Here is a tiny trained network, its code and every weight. The questions are about switching its units off for an input and a class, where a switched-off unit gives its printed mean instead of its output.

import numpy as np


def w(rows, s, z=0):
    codes = np.array(rows[::2]) - 128.0
    scale = np.full(codes.shape[1], s)
    scale[-1] = z or s
    return codes * scale


def norm(h):
    return h / np.sqrt((h * h).mean(-1, keepdims=True) + 1e-5)


def f(y):
    return np.maximum(y, 0)


def log_softmax(a):
    a = a - a.max(-1, keepdims=True)
    return a - np.log(np.exp(a).sum(-1, keepdims=True))


def net(x, mask):
    res = np.array(x, float).reshape(1, 3) / 4 @ E
    u = 0
    for l in range(4):
        y = f(norm(res) @ A[l][:, :-1].T + A[l][:, -1])
        res = res + np.where(mask[u : u + 3], y, B[l][:, -1]) @ B[l][:, :-1]
        u += 3
    return log_softmax(norm(res)[-1] @ U[:, :-1].T + U[:, -1])


A, B = {}, {}
E = w([
[20,69,89,253],'x0',
[197,68,146,148],'x1',
[102,53,32,146],'x2',
],0.0026)
A[0] = w([
[126,58,109,252,174],'0.n1',
[61,215,98,84,12],'0.n2',
[227,120,62,40,4],'0.n3',
],0.0035,0.0017)
B[0] = w([
[158,172,89,124,251],'0.n1',
[32,254,94,76,156],'0.n2',
[232,41,136,65,192],'0.n3',
],0.006,0.0027)
A[1] = w([
[165,159,177,191,6],'1.n1',
[100,128,209,2,168],'1.n2',
[93,114,49,226,24],'1.n3',
],0.0048,0.0013)
B[1] = w([
[111,167,174,116,152],'1.n1',
[73,76,110,174,247],'1.n2',
[205,74,3,124,251],'1.n3',
],0.0073,0.0028)
A[2] = w([
[192,75,130,1,50],'2.n1',
[123,121,248,211,119],'2.n2',
[137,9,126,71,5],'2.n3',
],0.0054,0.0014)
B[2] = w([
[39,24,172,229,254],'2.n1',
[253,172,106,133,180],'2.n2',
[78,150,202,160,214],'2.n3',
],0.0063,0.0033)
A[3] = w([
[157,176,87,102,80],'3.n1',
[64,23,245,238,3],'3.n2',
[2,243,105,72,167],'3.n3',
],0.005,0.0014)
B[3] = w([
[69,115,250,104,145],'3.n1',
[56,95,206,126,253],'3.n2',
[92,195,113,1,187],'3.n3',
],0.0068,0.0045)
U = w([
[91,207,120,24,69],'0',
[246,178,201,154,41],'1',
[96,14,232,159,145],'2',
[169,68,44,175,252],'3',
],0.013,0.0024)

Each question gives the input, the list of numbers given to net, and the class t.
The units are the neurons (one row each of A and B). Each row of codes is followed by its name. A weight is (code - 128) times the scale printed after its matrix; where a second scale follows, it is the last column's (A, B and U).
mask holds one flag per neuron, layer by layer. A switched-off neuron (its flag False) gives its mean, the last column of its row in B, instead of its output. The means were averaged over made-up inputs and are rounded, as every weight is.
A unit's drop is (log p(t) with every unit on - log p(t) with that unit switched off) / (log p(t) with every unit on - log p(t) with every unit switched off).
The circuit of an input: a set's keep is (log p(t) with only the set's units on - log p(t) with every unit switched off) / (log p(t) with every unit on - log p(t) with every unit switched off). Starting from all 12 units, units are removed one at a time, each time the one whose removal leaves the highest keep (on an exact tie, the one counted first), for as long as the keep stays at least 0.8.
units of the circuit, in order: the units of the circuit, biggest drop first
top k neurons: the k neurons with the biggest drops, biggest first
drop when u is switched off: that unit's drop, to one decimal
input [-3,4,-6], class 1: top 4 neurons => [1.n3, 2.n2, 1.n2, 0.n3]
input [-3,-4,3], class 0: units of the circuit, in order => [0.n2]
input [-7,-4,-7], class 2: top 4 neurons => [0.n1, 1.n2, 2.n1, 1.n1]
input [-3,-4,1], class 0: top 2 neurons => [0.n2, 2.n1]
input [-2,-1,-4], class 1: top 4 neurons => [1.n3, 2.n2, 2.n1, 3.n2]
input [-1,1,-4], class 1: top 2 neurons => [2.n2, 1.n3]
input [-2,-2,-1], class 0: top 2 neurons => [2.n1, 0.n2]
input [5,-2,-7], class 1: top 2 neurons => [2.n2, 2.n1]
input [-2,2,-5], class 1: top 2 neurons => [1.n3, 2.n2]
input [0,-1,-8], class 1: drop when 2.n1 is switched off => 0.1
input [-3,-6,5], class 0: drop when 0.n2 is switched off => 0.5
input [-2,-7,4], class 0: drop when 3.n3 is switched off => 0.0
